Below are the code and all the weights of a small trained network. Each question names an input and a class and asks about switching units off, where a switched-off unit gives its printed mean instead of its output.

import numpy as np


def w(rows, s, z=0):
    codes = np.array(rows[::2]) - 128.0
    scale = np.full(codes.shape[1], s)
    scale[-1] = z or s
    return codes * scale


def norm(h):
    return h / np.sqrt((h * h).mean(-1, keepdims=True) + 1e-5)


def f(y):
    return np.maximum(y, 0)


def log_softmax(a):
    a = a - a.max(-1, keepdims=True)
    return a - np.log(np.exp(a).sum(-1, keepdims=True))


def net(x, mask):
    res = np.array(x, float).reshape(1, 4) / 4 @ E
    u = 0
    for l in range(2):
        y = f(norm(res) @ A[l][:, :-1].T + A[l][:, -1])
        res = res + np.where(mask[u : u + 5], y, B[l][:, -1]) @ B[l][:, :-1]
        u += 5
    return log_softmax(norm(res)[-1] @ U[:, :-1].T + U[:, -1])


A, B = {}, {}
E = w([
[163,121,147,254],'x0',
[39,82,31,154],'x1',
[100,16,182,128],'x2',
[127,129,127,129],'x3',
],0.0046)
A[0] = w([
[148,112,95,53,185],'L0N1',
[32,116,5,171,220],'L0N2',
[139,131,140,227,163],'L0N3',
[185,81,158,203,59],'L0N4',
[129,254,70,140,252],'L0N5',
],0.0082,0.0042)
B[0] = w([
[1,195,143,147,182],'L0N1',
[72,128,48,169,255],'L0N2',
[198,20,38,177,190],'L0N3',
[86,150,226,163,163],'L0N4',
[130,140,14,102,239],'L0N5',
],0.0072,0.0077)
A[1] = w([
[2,176,156,211,109],'L1N1',
[196,134,19,198,177],'L1N2',
[61,161,24,85,211],'L1N3',
[142,191,89,80,121],'L1N4',
[80,114,232,47,2],'L1N5',
],0.0083,0.0054)
B[1] = w([
[124,98,109,7,171],'L1N1',
[162,149,134,2,223],'L1N2',
[153,134,231,223,255],'L1N3',
[130,165,165,216,160],'L1N4',
[118,176,103,14,141],'L1N5',
],0.009,0.011)
U = w([
[145,217,196,173,140],'0',
[107,153,186,15,145],'1',
[229,160,106,57,192],'2',
[183,63,207,166,212],'3',
[43,208,69,165,15],'4',
[29,73,156,124,167],'5',
[170,116,14,178,147],'6',
[117,2,68,141,4],'7',
],0.023,0.0027)

Each question gives the input, the list of numbers given to net, and the class t.
The units are the neurons (one row each of A and B). Each row of codes is followed by its name. A weight is (code - 128) times the scale printed after its matrix; where a second scale follows, it is the last column's (A, B and U).
mask holds one flag per neuron, layer by layer. A switched-off neuron (its flag False) gives its mean, the last column of its row in B, instead of its output. The means were averaged over made-up inputs and are rounded, as every weight is.
A unit's drop is (log p(t) with every unit on - log p(t) with that unit switched off) / (log p(t) with every unit on - log p(t) with every unit switched off).
The circuit of an input: a set's keep is (log p(t) with only the set's units on - log p(t) with every unit switched off) / (log p(t) with every unit on - log p(t) with every unit switched off). Starting from all 10 units, units are removed one at a time, each time the one whose removal leaves the highest keep (on an exact tie, the one counted first), for as long as the keep stays at least 0.8.
units of the circuit, in order: the units of the circuit, biggest drop first
k most important neurons: the k neurons with the biggest drops, biggest first
top k neurons in layer l: the k neurons of layer l with the biggest drops, biggest first
drop when u is switched off: that unit's drop, to one decimal
input [3,0,0,-2], class 2: 3 most important neurons : [L1N2; L1N3; L0N3]
input [-1,-7,1,8], class 1: 4 most important neurons : [L0N5; L1N3; L0N2; L0N3]
input [2,-4,1,-2], class 3: 2 most important neurons : [L0N5; L0N2]
input [8,1,8,1], class 7: 2 most important neurons : [L1N3; L0N3]
input [-4,-1,-8,0], class 0: 3 most important neurons : [L1N3; L0N2; L1N4]
input [3,2,3,-2], class 7: units of the circuit, in order : [L1N3; L0N3; L0N5]
input [0,0,7,5], class 1: top 3 neurons in layer 1 : [L1N3; L1N5; L1N4]
input [0,-8,6,2], class 1: units of the circuit, in order : [L1N3]
input [1,-6,-1,-8], class 2: units of the circuit, in order : [L1N3; L0N2]
input [1,4,-2,-3], class 6: 2 most important neurons : [L0N1; L0N2]
input [1,-2,-3,2], class 2: 2 most important neurons : [L1N2; L0N1]
input [-1,-8,1,8], class 1: 3 most important neurons : [L0N2; L0N5; L1N3]
input [-8,3,-1,1], class 4: top 3 neurons in layer 0 : [L0N1; L0N2; L0N4]
input [-3,-1,-6,2], class 0: units of the circuit, in order : [L1N3]
input [3,2,4,-3], class 7: 3 most important neurons : [L1N3; L0N3; L0N1]
input [1,-5,0,-7], class 2: top 2 neurons in layer 0 : [L0N1; L0N2]
input [5,-4,0,-5], class 2: 2 most important neurons : [L1N3; L0N3]
input [4,-1,-5,2], class 2: 2 most important neurons : [L1N2; L0N2]
input [-6,2,-2,-4], class 4: top 4 neurons in layer 0 : [L0N1; L0N2; L0N5; L0N4]
input [5,2,-8,-8], class 6: units of the circuit, in order : [L0N3]
input [3,6,-4,4], class 6: top 2 neurons in layer 0 : [L0N1; L0N3]
input [-2,-3,7,6], class 1: top 2 neurons in layer 0 : [L0N3; L0N2]
input [-8,-2,-7,4], class 0: 2 most important neurons : [L1N3; L0N2]
input [6,2,3,-8], class 7: drop when L0N3 is switched off : 0.2
input [0,-4,2,5], class 1: drop when L1N5 is switched off : 0.2
input [4,1,5,2], class 7: drop when L0N3 is switched off : 0.2
input [4,1,1,4], class 7: drop when L0N5 is switched off : 0.2
input [5,0,0,5], class 2: top neuron in layer 1 : [L1N2]
